Here is a tiny trained network, its code and every weight. The questions are about switching its units off for an input and a target symbol, where a switched-off unit gives its printed mean instead of its output.

import numpy as np


def w(rows, s, z=0):
    codes = np.array(rows[::2]) - 128.0
    scale = np.full(codes.shape[1], s)
    scale[-1] = z or s
    return codes * scale


def norm(h):
    return h / np.sqrt((h * h).mean(-1, keepdims=True) + 1e-5)


def f(y):
    return np.maximum(y, 0)


def softmax(a):
    e = np.exp(a - a.max(-1, keepdims=True))
    return e / e.sum(-1, keepdims=True)


def log_softmax(a):
    a = a - a.max(-1, keepdims=True)
    return a - np.log(np.exp(a).sum(-1, keepdims=True))


def net(x, mask):
    ids = ['αβγεθλστω'.index(c) for c in x.split()]
    T = len(ids)
    res = E[ids] + P[:T]
    u = 0
    for l in range(2):
        r = norm(res)
        for j in range(2):
            rows = slice(2 * j, 2 * j + 2)
            q, k, v = (r @ M[l][rows].T for M in (Q, K, V))
            z = softmax(np.where(np.tri(T) > 0, q @ k.T / 2**0.5, -1e9)) @ v
            o = O[l][rows]
            res = res + np.where(mask[u + j], z, o[:, -1]) @ o[:, :-1]
        u += 2
        y = f(norm(res) @ A[l][:, :-1].T + A[l][:, -1])
        res = res + np.where(mask[u : u + 8], y, B[l][:, -1]) @ B[l][:, :-1]
        u += 8
    return log_softmax(norm(res)[-1] @ U[:, :-1].T + U[:, -1])


Q, K, V, O, A, B = {}, {}, {}, {}, {}, {}
E = w([
[173,139,115,105],'α',
[178,74,12,65],'β',
[219,91,3,101],'γ',
[155,73,91,89],'ε',
[84,89,189,50],'θ',
[96,119,169,55],'λ',
[109,124,139,75],'σ',
[152,123,90,88],'τ',
[143,98,108,63],'ω',
],0.011)
P = w([
[152,144,125,139],'0',
[167,101,173,168],'1',
[99,86,122,107],'2',
[37,115,141,73],'3',
[151,72,172,146],'4',
[97,88,117,101],'5',
[86,161,110,180],'6',
[145,67,158,135],'7',
[92,90,121,91],'8',
[150,180,60,2],'9',
],0.025)
Q[0] = w([
[191,94,142,255],'L0H0',
[105,72,145,32],'L0H0',
[227,70,93,149],'L0H1',
[89,68,90,114],'L0H1',
],0.01)
K[0] = w([
[105,3,139,244],'L0H0',
[221,185,159,23],'L0H0',
[196,199,119,19],'L0H1',
[103,188,24,113],'L0H1',
],0.0078)
V[0] = w([
[127,43,145,161],'L0H0',
[105,108,133,154],'L0H0',
[164,104,143,104],'L0H1',
[162,184,129,2],'L0H1',
],0.0067)
O[0] = w([
[202,166,254,90,113],'L0H0',
[163,114,142,188,73],'L0H0',
[78,122,187,134,182],'L0H1',
[91,202,208,126,252],'L0H1',
],0.0062,0.0036)
A[0] = w([
[50,195,190,71,227],'L0N0',
[126,173,132,171,5],'L0N1',
[166,34,162,101,123],'L0N2',
[97,25,166,189,148],'L0N3',
[127,73,154,6,34],'L0N4',
[182,104,106,145,219],'L0N5',
[126,66,114,67,120],'L0N6',
[180,61,202,172,111],'L0N7',
],0.011,0.0028)
B[0] = w([
[148,79,72,100,211],'L0N0',
[70,111,125,128,132],'L0N1',
[206,104,168,203,219],'L0N2',
[200,240,76,140,191],'L0N3',
[199,113,129,222,254],'L0N4',
[90,138,186,98,163],'L0N5',
[94,79,119,184,224],'L0N6',
[254,182,160,98,194],'L0N7',
],0.0088,0.0093)
Q[1] = w([
[169,82,141,24],'L1H0',
[70,111,96,93],'L1H0',
[81,154,92,132],'L1H1',
[112,2,182,207],'L1H1',
],0.017)
K[1] = w([
[190,219,81,186],'L1H0',
[76,108,20,110],'L1H0',
[57,119,157,49],'L1H1',
[213,134,116,5],'L1H1',
],0.014)
V[1] = w([
[153,178,135,37],'L1H0',
[124,177,44,166],'L1H0',
[180,4,196,102],'L1H1',
[42,36,156,50],'L1H1',
],0.012)
O[1] = w([
[113,86,80,151,137],'L1H0',
[113,189,104,207,131],'L1H0',
[209,249,53,91,209],'L1H1',
[179,87,45,104,2],'L1H1',
],0.014,0.0046)
A[1] = w([
[220,135,136,132,186],'L1N0',
[166,84,71,181,96],'L1N1',
[83,226,68,85,234],'L1N2',
[63,156,111,238,57],'L1N3',
[155,179,106,29,124],'L1N4',
[96,22,135,170,207],'L1N5',
[97,156,255,203,250],'L1N6',
[174,148,63,96,159],'L1N7',
],0.014,0.0024)
B[1] = w([
[62,49,84,153,254],'L1N0',
[91,183,172,108,222],'L1N1',
[176,104,164,175,181],'L1N2',
[114,222,77,113,182],'L1N3',
[193,112,160,114,177],'L1N4',
[191,163,150,166,226],'L1N5',
[116,111,104,10,245],'L1N6',
[72,123,187,145,214],'L1N7',
],0.012,0.009)
U = w([
[96,203,62,43,98],'α',
[156,66,161,236,58],'β',
[143,171,198,80,254],'γ',
[112,48,30,38,92],'ε',
[221,135,53,109,105],'θ',
[93,35,41,184,69],'λ',
[118,249,131,188,8],'σ',
[47,100,231,115,103],'τ',
[20,95,157,165,158],'ω',
],0.017,0.0059)

Each question gives the input, a string of symbols that net reads in full, and the target symbol t.
The units are the heads (2 rows each of Q, K, V and O) and the neurons (one row each of A and B). Each row of codes is followed by its name. A weight is (code - 128) times the scale printed after its matrix; where a second scale follows, it is the last column's (O, A, B and U).
mask holds one flag per unit, layer by layer, with each layer's heads first. A switched-off unit (its flag False) gives its mean, the last column of its rows in O or B, instead of its output. The means were averaged over made-up inputs and are rounded, as every weight is.
A unit's drop is (log p(t) with every unit on - log p(t) with that unit switched off) / (log p(t) with every unit on - log p(t) with every unit switched off).
The circuit of an input: a set's keep is (log p(t) with only the set's units on - log p(t) with every unit switched off) / (log p(t) with every unit on - log p(t) with every unit switched off). Starting from the 12 units with the biggest drops (on a tie, the unit counted first), units are removed one at a time, each time the one whose removal leaves the highest keep (on an exact tie, the one counted first), for as long as the keep stays at least 0.8.
circuit, biggest first: the units of the circuit, biggest drop first
most important unit: the unit with the biggest drop
k most important neurons: the k neurons with the biggest drops, biggest first
top k neurons in layer l: the k neurons of layer l with the biggest drops, biggest first
heads that matter: for each layer, one digit per head in row order, 1 if its drop is at least 0.15 and else 0, layers parted by /
input β λ σ λ, target σ: 2 most important neurons -> [L0N2; L0N4]
input θ α ω γ σ ω σ τ ε β, target λ: most important unit -> L0N4
input ω α τ θ α θ β β λ, target ω: 3 most important neurons -> [L0N3; L0N4; L0N0]
input λ ε λ ω, target ε: circuit, biggest first -> [L1H1; L0N2; L0H0]
input γ β θ ω, target α: circuit, biggest first -> [L1H0; L1N6]
input α ω σ ε α τ τ τ λ, target α: heads that matter -> 10 / 01
input λ λ α λ τ θ ω γ γ, target λ: circuit, biggest first -> [L0N6; L0N7]
input τ λ γ β ω α, target τ: heads that matter -> 10 / 01
input λ λ β λ β β β γ α α, target σ: heads that matter -> 11 / 11
input β ε σ σ γ β, target β: top 2 neurons in layer 0 -> [L0N4; L0N5]
input θ α β α γ λ θ λ θ, target θ: heads that matter -> 01 / 01
input β β λ ε σ λ β β τ β, target σ: 2 most important neurons -> [L0N2; L0N0]
input λ θ β λ, target ε: circuit, biggest first -> [L1H1; L0N2]
input β λ λ τ τ, target θ: circuit, biggest first -> [L0N3]
input γ γ λ σ β θ θ ε, target γ: 2 most important neurons -> [L1N6; L0N0]
input ω λ σ, target ω: 2 most important neurons -> [L0N3; L0N0]
input σ λ σ β σ θ θ β α, target σ: 2 most important neurons -> [L0N7; L0N0]
input λ σ γ β ω ω, target λ: heads that matter -> 01 / 01
input β λ λ, target β: heads that matter -> 00 / 00
input λ λ β ε γ β α τ γ λ, target τ: circuit, biggest first -> [L1H1]
input ε τ ε θ θ τ β τ β τ, target σ: 3 most important neurons -> [L0N2; L0N0; L0N4]
input σ λ σ α β β θ σ θ, target σ: top 2 neurons in layer 0 -> [L0N7; L0N0]
input λ τ γ λ λ ε, target λ: heads that matter -> 01 / 01
input λ λ λ α γ λ, target λ: 3 most important neurons -> [L0N0; L0N3; L0N4]
input ε ω θ ω τ τ θ β λ σ, target θ: 2 most important neurons -> [L0N0; L0N6]
input τ θ γ θ β τ, target τ: 2 most important neurons -> [L0N6; L0N4]
input σ α β β ε θ θ ω λ, target σ: most important unit -> L0H0
input λ β θ ω λ β β γ λ, target λ: 4 most important neurons -> [L0N0; L0N3; L0N4; L0N6]
input ε λ λ β γ σ ω ω σ, target ε: 2 most important neurons -> [L0N7; L0N4]
